Below is a small trained network, with its code and all its weights. Each question gives an input and a target symbol and asks what happens when units are switched off, that is, made to give their printed mean instead of their output.

import numpy as np


def w(rows, s, z=0):
    codes = np.array(rows[::2]) - 128.0
    scale = np.full(codes.shape[1], s)
    scale[-1] = z or s
    return codes * scale


def norm(h):
    return h / np.sqrt((h * h).mean(-1, keepdims=True) + 1e-5)


def f(y):
    return np.maximum(y, 0)


def softmax(a):
    e = np.exp(a - a.max(-1, keepdims=True))
    return e / e.sum(-1, keepdims=True)


def log_softmax(a):
    a = a - a.max(-1, keepdims=True)
    return a - np.log(np.exp(a).sum(-1, keepdims=True))


def net(x, mask):
    ids = ['βεζηλμξστψω'.index(c) for c in x.split()]
    T = len(ids)
    res = E[ids] + P[:T]
    q, k, v = (norm(res) @ M[0].T for M in (Q, K, V))
    z = softmax(np.where(np.tri(T) > 0, q @ k.T / 3**0.5, -1e9)) @ v
    res = res + np.where(mask[0], z, O[0][:, -1]) @ O[0][:, :-1]
    y = f(norm(res) @ A[0][:, :-1].T + A[0][:, -1])
    res = res + np.where(mask[1:13], y, B[0][:, -1]) @ B[0][:, :-1]
    return log_softmax(norm(res)[-1] @ U[:, :-1].T + U[:, -1])


Q, K, V, O, A, B = {}, {}, {}, {}, {}, {}
E = w([
[131,186,96,141,93,177,141,148,154],'β',
[219,216,141,89,95,62,143,59,178],'ε',
[119,182,94,118,30,124,168,82,113],'ζ',
[118,43,47,193,182,164,138,200,214],'η',
[115,44,103,164,67,242,106,155,220],'λ',
[166,226,82,70,54,179,69,82,54],'μ',
[110,179,11,164,131,133,146,149,79],'ξ',
[104,188,136,103,216,168,143,66,212],'σ',
[230,126,65,247,132,65,136,108,56],'τ',
[92,166,117,229,184,120,163,120,80],'ψ',
[89,210,166,183,158,72,113,212,98],'ω',
],0.014)
P = w([
[134,94,101,5,146,149,184,165,130],'0',
[143,86,135,78,134,165,196,142,113],'1',
[128,88,137,104,137,141,201,138,122],'2',
[129,92,130,124,106,130,197,104,113],'3',
[121,115,134,143,116,141,169,121,128],'4',
[119,123,147,155,103,165,148,110,139],'5',
[113,143,112,148,122,112,145,122,160],'6',
[115,142,114,156,118,116,127,115,166],'7',
[120,163,116,171,125,117,114,119,175],'8',
[97,175,116,212,90,151,106,108,152],'9',
],0.013)
Q[0] = w([
[131,214,40,198,88,141,92,97,187],'H1',
[136,168,69,216,125,151,254,57,167],'H1',
[142,183,125,161,151,185,124,95,188],'H1',
],0.0082)
K[0] = w([
[109,160,79,194,107,93,41,45,251],'H1',
[13,121,192,224,159,57,18,87,89],'H1',
[110,105,96,180,91,36,1,71,119],'H1',
],0.0063)
V[0] = w([
[254,112,82,163,53,102,81,193,78],'H1',
[90,136,41,148,187,200,151,80,8],'H1',
[42,196,194,178,150,85,147,178,47],'H1',
],0.0073)
O[0] = w([
[205,38,77,180,9,67,246,220,156,101],'H1',
[157,166,53,198,126,156,2,90,208,186],'H1',
[254,166,198,88,218,150,221,177,152,255],'H1',
],0.0087,0.0049)
A[0] = w([
[171,110,96,65,60,149,72,134,200,183],'N1',
[81,173,166,95,165,155,74,88,173,220],'N2',
[133,133,197,107,108,64,141,31,143,144],'N3',
[66,69,184,43,145,122,184,146,97,4],'N4',
[108,145,136,176,130,84,131,88,218,134],'N5',
[75,57,146,95,86,105,83,157,133,240],'N6',
[126,170,233,183,130,51,123,135,144,176],'N7',
[179,103,191,141,175,96,142,254,184,139],'N8',
[134,179,174,107,239,103,172,232,86,102],'N9',
[124,157,148,126,68,165,140,105,200,128],'N10',
[132,176,238,145,148,143,108,184,145,180],'N11',
[158,143,152,129,73,105,79,102,74,150],'N12',
],0.0088,0.0029)
B[0] = w([
[195,144,179,133,138,148,88,188,120,171],'N1',
[107,154,145,205,143,2,177,78,158,192],'N2',
[58,130,80,79,162,168,88,154,114,164],'N3',
[149,196,194,133,105,31,1,171,238,141],'N4',
[102,93,44,165,53,167,79,101,131,172],'N5',
[161,104,173,136,213,116,184,124,113,146],'N6',
[144,111,127,90,118,182,183,65,109,198],'N7',
[143,153,183,142,106,161,222,128,101,219],'N8',
[208,152,164,160,110,203,162,216,159,247],'N9',
[131,143,128,152,111,100,161,102,42,170],'N10',
[197,65,94,129,149,181,216,138,147,215],'N11',
[139,72,151,129,160,140,184,61,151,147],'N12',
],0.0085,0.011)
U = w([
[121,47,66,85,215,111,151,147,55,141],'β',
[135,161,38,46,110,253,52,161,127,135],'ε',
[82,48,166,102,143,149,127,133,78,158],'ζ',
[129,128,167,64,113,10,136,174,140,185],'η',
[147,116,106,65,91,126,193,105,44,121],'λ',
[138,130,149,105,110,144,103,124,106,54],'μ',
[230,168,244,127,160,141,154,150,128,154],'ξ',
[181,58,117,169,60,46,143,124,145,118],'σ',
[47,138,154,125,195,111,138,93,118,241],'τ',
[156,213,99,137,141,116,92,211,63,110],'ψ',
[208,162,143,176,187,129,104,40,202,3],'ω',
],0.0072,0.0034)

Each question gives the input, a string of symbols that net reads in full, and the target symbol t.
The units are the heads (3 rows each of Q, K, V and O) and the neurons (one row each of A and B). Each row of codes is followed by its name. A weight is (code - 128) times the scale printed after its matrix; where a second scale follows, it is the last column's (O, A, B and U).
mask holds one flag per unit, heads first, then neurons. A switched-off unit (its flag False) gives its mean, the last column of its rows in O or B, instead of its output. The means were averaged over made-up inputs and are rounded, as every weight is.
A unit's drop is (log p(t) with every unit on - log p(t) with that unit switched off) / (log p(t) with every unit on - log p(t) with every unit switched off).
The circuit of an input: a set's keep is (log p(t) with only the set's units on - log p(t) with every unit switched off) / (log p(t) with every unit on - log p(t) with every unit switched off). Starting from the 12 units with the biggest drops (on a tie, the unit counted first), units are removed one at a time, each time the one whose removal leaves the highest keep (on an exact tie, the one counted first), for as long as the keep stays at least 0.8.
units of the circuit, in order: the units of the circuit, biggest drop first
top k neurons: the k neurons with the biggest drops, biggest first
drop when u is switched off: that unit's drop, to one decimal
input η σ ε, target τ: units of the circuit, in order => (H1; N3; N2)
input τ ψ ε ε, target ω: units of the circuit, in order => (H1; N9)
input μ ω ω σ σ η, target ω: units of the circuit, in order => (H1; N2; N8)
input β ψ σ, target ω: units of the circuit, in order => (H1; N2)
input τ τ ζ η ξ, target ε: units of the circuit, in order => (N2; H1)
input ψ ε ζ, target ω: units of the circuit, in order => (H1; N2)
input β σ σ β, target τ: units of the circuit, in order => (H1; N2)
input σ ξ ω ζ σ ζ, target τ: units of the circuit, in order => (H1; N9; N2)
input λ ε ω ε σ ε, target τ: units of the circuit, in order => (H1; N3; N9)
input ω ψ ξ ξ, target ω: top 2 neurons => (N9; N3)
input β τ ω ω ε μ, target λ: units of the circuit, in order => (H1; N9)
input ω ω η σ ξ, target τ: units of the circuit, in order => (H1; N9; N2)
input ε ζ ω ψ ε λ ψ ξ ξ, target ω: top 3 neurons => (N9; N3; N2)
input ε ζ ω ψ τ τ ξ, target σ: top neuron => (N9)
input ω ω ω ω ω τ τ τ ε σ, target σ: top neuron => (N5)
input σ ψ ω ξ ζ ω ξ τ ε, target σ: drop when N9 is switched off => 0.2
input ε ξ σ ψ, target ω: drop when H1 is switched off => 1.0
input ξ ω ω μ ζ η τ η, target σ: drop when H1 is switched off => 0.8
